Below is a small trained network, with its code and all its weights. Each question gives an input and a target symbol and asks what happens when units are switched off, that is, made to give their printed mean instead of their output.

import numpy as np


def w(rows, s, z=0):
    codes = np.array(rows[::2]) - 128.0
    scale = np.full(codes.shape[1], s)
    scale[-1] = z or s
    return codes * scale


def f(y):
    return y / 2 * (1 + np.tanh(0.7978845608 * (y + 0.044715 * y**3)))


def softmax(a):
    e = np.exp(a - a.max(-1, keepdims=True))
    return e / e.sum(-1, keepdims=True)


def log_softmax(a):
    a = a - a.max(-1, keepdims=True)
    return a - np.log(np.exp(a).sum(-1, keepdims=True))


def net(x, mask):
    ids = ['ΔΠΦζθλμξ'.index(c) for c in x.split()]
    T = len(ids)
    res = E[ids] + P[:T]
    r = res
    for j in range(2):
        rows = slice(2 * j, 2 * j + 2)
        q, k, v = (r @ M[0][rows].T for M in (Q, K, V))
        z = softmax(np.where(np.tri(T) > 0, q @ k.T / 2**0.5, -1e9)) @ v
        o = O[0][rows]
        res = res + np.where(mask[j], z, o[:, -1]) @ o[:, :-1]
    y = f(res @ A[0][:, :-1].T + A[0][:, -1])
    res = res + np.where(mask[2:6], y, B[0][:, -1]) @ B[0][:, :-1]
    return log_softmax(res[-1] @ U[:, :-1].T + U[:, -1])


Q, K, V, O, A, B = {}, {}, {}, {}, {}, {}
E = w([
[175,183,151,8],'Δ',
[164,176,210,88],'Π',
[176,33,49,79],'Φ',
[124,188,50,63],'ζ',
[179,66,169,150],'θ',
[114,172,19,70],'λ',
[154,214,189,86],'μ',
[71,141,231,150],'ξ',
],0.011)
P = w([
[244,104,83,217],'0',
[91,82,188,18],'1',
[105,162,90,145],'2',
[95,53,243,48],'3',
[114,149,93,134],'4',
[88,61,236,31],'5',
[108,139,99,156],'6',
[89,56,254,43],'7',
],0.0088)
Q[0] = w([
[105,148,173,2],'h0',
[45,117,239,119],'h0',
[134,206,52,238],'h1',
[40,24,198,74],'h1',
],0.0068)
K[0] = w([
[227,103,61,150],'h0',
[153,163,94,80],'h0',
[35,107,173,51],'h1',
[201,100,108,243],'h1',
],0.011)
V[0] = w([
[87,64,138,178],'h0',
[41,173,157,124],'h0',
[39,225,255,192],'h1',
[207,70,197,227],'h1',
],0.0079)
O[0] = w([
[35,87,89,243,118],'h0',
[62,152,133,86,36],'h0',
[108,194,107,23,2],'h1',
[2,83,150,155,240],'h1',
],0.0081,0.007)
A[0] = w([
[47,89,158,81,84],'n0',
[35,97,255,38,47],'n1',
[15,96,123,176,20],'n2',
[170,114,92,222,2],'n3',
],0.0085,0.0019)
B[0] = w([
[82,218,56,91,195],'n0',
[128,177,1,57,254],'n1',
[33,162,224,159,215],'n2',
[172,81,59,159,183],'n3',
],0.0064,0.0081)
U = w([
[139,73,17,125,169],'Δ',
[179,154,198,112,253],'Π',
[138,164,6,145,135],'Φ',
[199,81,200,85,70],'ζ',
[135,152,3,160,42],'θ',
[176,88,213,88,128],'λ',
[3,147,148,173,86],'μ',
[118,87,217,204,186],'ξ',
],0.0063,0.0029)

Each question gives the input, a string of symbols that net reads in full, and the target symbol t.
The units are the heads (2 rows each of Q, K, V and O) and the neurons (one row each of A and B). Each row of codes is followed by its name. A weight is (code - 128) times the scale printed after its matrix; where a second scale follows, it is the last column's (O, A, B and U).
mask holds one flag per unit, heads first, then neurons. A switched-off unit (its flag False) gives its mean, the last column of its rows in O or B, instead of its output. The means were averaged over made-up inputs and are rounded, as every weight is.
A unit's drop is (log p(t) with every unit on - log p(t) with that unit switched off) / (log p(t) with every unit on - log p(t) with every unit switched off).
The circuit of an input: a set's keep is (log p(t) with only the set's units on - log p(t) with every unit switched off) / (log p(t) with every unit on - log p(t) with every unit switched off). Starting from all 6 units, units are removed one at a time, each time the one whose removal leaves the highest keep (on an exact tie, the one counted first), for as long as the keep stays at least 0.8.
circuit, biggest first: the units of the circuit, biggest drop first
top k neurons: the k neurons with the biggest drops, biggest first
heads that matter: for each layer, one digit per head in row order, 1 if its drop is at least 0.15 and else 0, layers parted by /
drop of u: that unit's drop, to one decimal
input Φ Φ Δ Π θ ζ, target ξ: circuit, biggest first	[h1 n1 h0]
input ξ Δ θ Φ θ Δ Π μ, target Φ: top 3 neurons	[n1 n0 n2]
input Φ θ ζ λ, target ξ: circuit, biggest first	[h1 n1]
input ξ ξ Φ ζ μ Π, target Φ: heads that matter	01
input θ θ μ θ, target μ: heads that matter	01
input θ θ Φ ξ Δ Δ θ μ, target μ: circuit, biggest first	[h1 n0]
input Φ ζ Π θ θ ξ θ Φ, target ξ: top 2 neurons	[n1 n2]
input ξ ξ Δ Φ Δ μ, target Φ: top 2 neurons	[n1 n0]
input θ μ ζ θ Δ Φ, target μ: circuit, biggest first	[h1 n2]
input θ ξ Φ Δ, target μ: top 3 neurons	[n2 n3 n0]
input Φ θ Φ ζ, target ξ: top neuron	[n1]
input θ Φ μ ζ θ Δ, target μ: top 2 neurons	[n2 n3]
input ξ Φ Φ ξ λ Δ ζ Δ, target Φ: drop of n1	0.5
input θ Δ λ μ μ Φ Φ ζ, target μ: drop of n2	0.4
input Φ Φ θ θ ζ μ, target ξ: drop of h0	0.3
input Φ μ Φ θ θ ξ θ μ, target ξ: top neuron	[n0]
